In the rows, zero is written as 128.
[134 132 128 112 121 130 129 199 123 110 147 138 124 136 109 128 124 137
 122 125  99 121 138 115 115 136 127 140 116 124 139 130]
3
[139 136 122 124  85 125 128 206 130 102 107 161 145 134 131 119 125 136
 129 135 129 141 133 122 158 137 123 147 140 129 134 141]
1
[125 128 150 119 115 131 130 141 133 119 166 113 128 125 125 127 126 138
 121 108  65 125 125 115  97 129 109 161 117 113 101 132]
0
[161 140 119 106 122 142 106 190 109 109  86 128 142 128  89 111 117 124
 116 117 173 102 127  98 136 127 164 135 108 148 150 152]
1
[120 131 156 124 117 127 116  42 118 152 128 109 130 153  98 142 122 133
 120  99  82 107 131 108 124 115 153 138  88 123 115 125]
0
[123 126 146 128 101 126 111 167 122 105 160 147 109 125 130 146 126 139
 137 136  69 134 128 139 126 144 122 144 133 113 120 129]
3
[139 134 118 100 124 133 112 106 130 119 107 139 153 130 107 139 133 136
 141 127 124 143 130 111 168 125 137 132 126 145 130 123]
2
[123 130 128  77 147 128 116 164 142 122 153 114 139 128 114 138 142 136
 128 122 115 134 122  99 141 143  90 130 130 105 115 124]
2
[135 126 124  84 144 124 144 183 137 116 149 156 146 127 104  98 144 143
 119 146 145 149 131  93 159 132  87 136 113 104 142 127]
2
[130 126 133 127 122 131 150  41 134 122 130 114 133 140 114 119 135 127
 134 119 108 137 135 108 125 123 121 152 109 112 124 133]
0
[138 124 118 124 118 121 123 196 133 117 139 137 116 126 123 143 123 141
 134 126 107 126 130 128 145 121 121 140 123 132 142 129]
3
[139 133 130 101 108 132 124  94 126 124 123 144 150 143 113  92 130 139
 127 137 160 138 133 107 166 133 128 131 109 120 147 130]
2
[140 133 119  91 142 120 123 123 127 133  95 139 126 109  97 121 130 132
 137 147 179 131 135 117 177 124 124 124 104 134 147 128]
2
[142 132 120  95 133 126 102 144 134 121  95 158 141 128 106 147 133 129
 132 142 166 141 133 105 179 129 131 116 135 135 124 124]
2
[123 117 140 115 126 121 129 121 134 130 150 144 125 133 118 143 123 130
 135 130  75 148 132 123 135 127 115 139 117 104 123 124]
0
[134 135 123 107 142 129 139 123 138 125 125 128 137 132 109 130 133 134
 135 128 134 134 137 109 139 126 112 136 111 119 133 129]
2
[137 124 128 114 133 125 144 121 129 127 134 136 125 141 117 116 137 150
 135 143 125 143 130 123 150 133 108 140 112 108 138 130]
2
[137 130 132 106 117 131  96 163 119 105 139 116 104 109 114 155 134 134
 136 141 115 128 136 142 154 133 130 125 132 141 122 122]
3
[125 128 133 101 133 110 132 141 133 125 144 141 133 124 115 119 138 138
 132 139 129 140 134 115 153 129  97 131 112 113 128 114]
2
[149 139 130 132 114 131 129 174 117 112 109  95 101 111 116 116 128 129
 130 140 138 128 130 135 137 143 121 141 121 124 115 134]
3
[139 123 123 121 118 112 129 137 129 133 110 150 139 134 110 112 128 132
 135 124 146 127 130 111 168 128 128 140 101 117 149 134]
2
[133 125 131 129 118 120 114 119 122 119 130 100 107 133 113 163 126 130
 140 132  97 128 132 137 149 128 133 139 117 127 115 122]
3
[135 135 131 126 106 132 102 165 124 103 115 155 109 127 103 173 104 135
 146 130  93 131 129 131 154 132 140 138 134 133 115 128]
3
[139 131 131 105 104 120 122 248 130  94 136 158 139 122 116 129 131 138
 125 144 122 132 127 119 177 141 111 125 128 131 142 131]
1
[131 138 131 126 111 134 116 208 127  99 131 128 128 133 114 117 124 133
 124 132 124 120 129 123 142 138 126 143 115 132 130 136]
3
[138 136 111  99 133 115 120 186 132 115 114 133 127 132 104 131 136 137
 129 142 131 136 131 109 155 129 110 134 124 120 125 136]
2
[128 117 133  97 116 121 131 155 125 107 149 142 115 117 125 132 130 147
 141 148  95 148 130 144 148 139 109 144 128 114 130 122]
3
[132 141 122 103 103 130 110 206 123  99 119 149 141 134 119 133 126 139
 116 135 125 130 131 121 151 135 128 134 140 127 113 137]
1
[135 124 132 110 131 124 133 148 134 116 128 149 142 136 116 130 134 140
 134 128 120 143 132 108 154 123 115 140 118 128 138 135]
2
[135 129 126 115 113 118 123 252 119  97 148 165 134 122 128 121 126 143
 121 131 111 121 130 125 128 143 125 135 117 130 164 133]
1
[145 124 132 124 116 118 117 233 117 107 151 135 110 121 112 143  93 129
 140 124  65 119 135 127 143 133 121 148 104 128 150 129]
3
[134 128 135 133 112 131 132 179 128 117 132 135 139 129 120 106 118 133
 118 125 108 129 121 121 124 134 117 155 120 120 146 141]
1
[123 136 131  89 130 111 131 185 139 128 125 138 133 128 121 133 136 135
 129 143 135 141 129 109 177 124  75 130 126 122 127 128]
2
[139 131 117 130 141 137 132  82 101 130 112 108 134 132 106 130 128 126
 120 115 124 129 132 116 121 117 136 138 114 131 126 131]
0
[147 128 118 150 121 131 138 142 120 119 113 113 121 141 103 126 115 131
 123 102 113 124 127 125 105 119 127 151 121 136 142 149]
1
[140 129 115 118 125 116 122 152 139 120 102 136 117 129 113 147 131 132
 151 145 149 135 133 127 190 130 123 126 127 124 129 126]
2
[138 134 135 167  79 119 152 252 125 114 141 118 139 140 145  87 106 131
  96  99  88 104 134 127  76 145 112 159 127 116 160 156]
1
[127 125 134 110 124 126 138 103 148 141 141 130 132 144  92 150 130 135
 135 111  71 138 135 106 139 121 107 144 118 112 115 129]
0
---
[131 131 127 114 140 148 126 137 129 125 130 128 113 124 133 130 132 137
 134 126 131 125 129 115 136 120 131 128 130 127 131 121]
7
[138 123 130 109 143 138 117 146 145 122 127 125 113 123 137 125 137 145
 142 121 130 111 148 113 132 118 133 137 137 111 133 125]
7
[123 133 132 129 124 102 123 122 142 131 142 131 137 125 120 114 118 123
 133 121 141 130 138 136 129 125 131 122 127 113 128 134]
5
[127 137 135 131 129 108 128 127 140 135 145 126 141 122 121 119 120 121
 135 121 143 135 131 127 128 125 134 124 126 109 129 131]
5
[135 121 129 111 142 139 125 135 140 127 121 133 111 125 130 124 134 138
 135 117 129 120 141 118 129 116 133 133 133 117 124 137]
7
[126 124 125 124 136 127 134 132 132 124 128 127 129 123 119 127 118 133
 132 119 129 128 137 121 125 125 130 130 133 117 128 128]
7
[130 131 126 127 132 126 132 134 132 124 137 119 143 123 123 123 117 126
 133 123 138 129 137 122 131 125 130 127 129 117 129 131]
7
[132 133 127 124 136 135 130 147 131 116 130 110 133 117 124 123 117 130
 137 120 132 130 148 119 130 137 129 131 135 108 128 122]
7
[129 136 137 123 110  99 120 119 145 143 148 137 141 121 118 115 120 121
 139 122 146 138 134 132 125 123 131 121 119 115 127 129]
5
[126 139 140 132 120 106 127 129 132 131 126 125 142 120 120 120 122 119
 136 128 141 138 136 130 130 126 133 127 124 118 129 120]
5
[137 144 136 118 134 138 123 142 139 126 140 126 115 125 130 128 127 124
 134 126 139 133 139 113 144 120 131 127 128 130 134 118]
7
[126 157 145 142 109  99 125 141 135 123 163 114 155 118 119 119 109 111
 142 131 154 147 151 132 136 133 124 123 125 117 128 116]
5
[134 140 132 125 124 118 129 128 132 127 145 124 140 121 117 120 117 116
 136 124 142 140 135 123 121 126 131 125 123 120 130 126]
7
[123 136 130 129 131 114 135 113 144 131 145 133 143 125 113 113 114 123
 140 124 141 141 133 128 128 125 137 121 120 117 124 127]
5
[127 128 129 129 133 109 128 107 139 139 139 135 136 124 115 118 121 126
 130 121 136 136 133 134 129 125 132 120 123 120 127 129]
5
[139 151 140 116 128 146 120 144 137 128 139 129 110 123 137 125 129 130
 140 133 141 133 136 113 148 123 128 129 117 141 136 118]
7
[130 126 124 128 146 144 144 129 116 112 121 116 131 126 114 123 114 138
 130 122 128 134 131 112 125 124 137 126 129 119 125 124]
7
[123 139 137 134 123 104 131 113 131 137 150 134 146 124 111 114 111 117
 130 125 144 141 128 131 126 128 134 120 119 117 128 126]
5
[145 140 135 109 142 155 121 145 135 127 133 129 105 125 132 132 128 139
 145 121 136 131 139 106 141 111 135 131 127 133 137 115]
7
[129 138 133 122 134 137 129 123 126 131 137 131 128 126 122 124 122 129
 130 125 135 140 130 121 134 122 135 122 117 130 130 122]
7
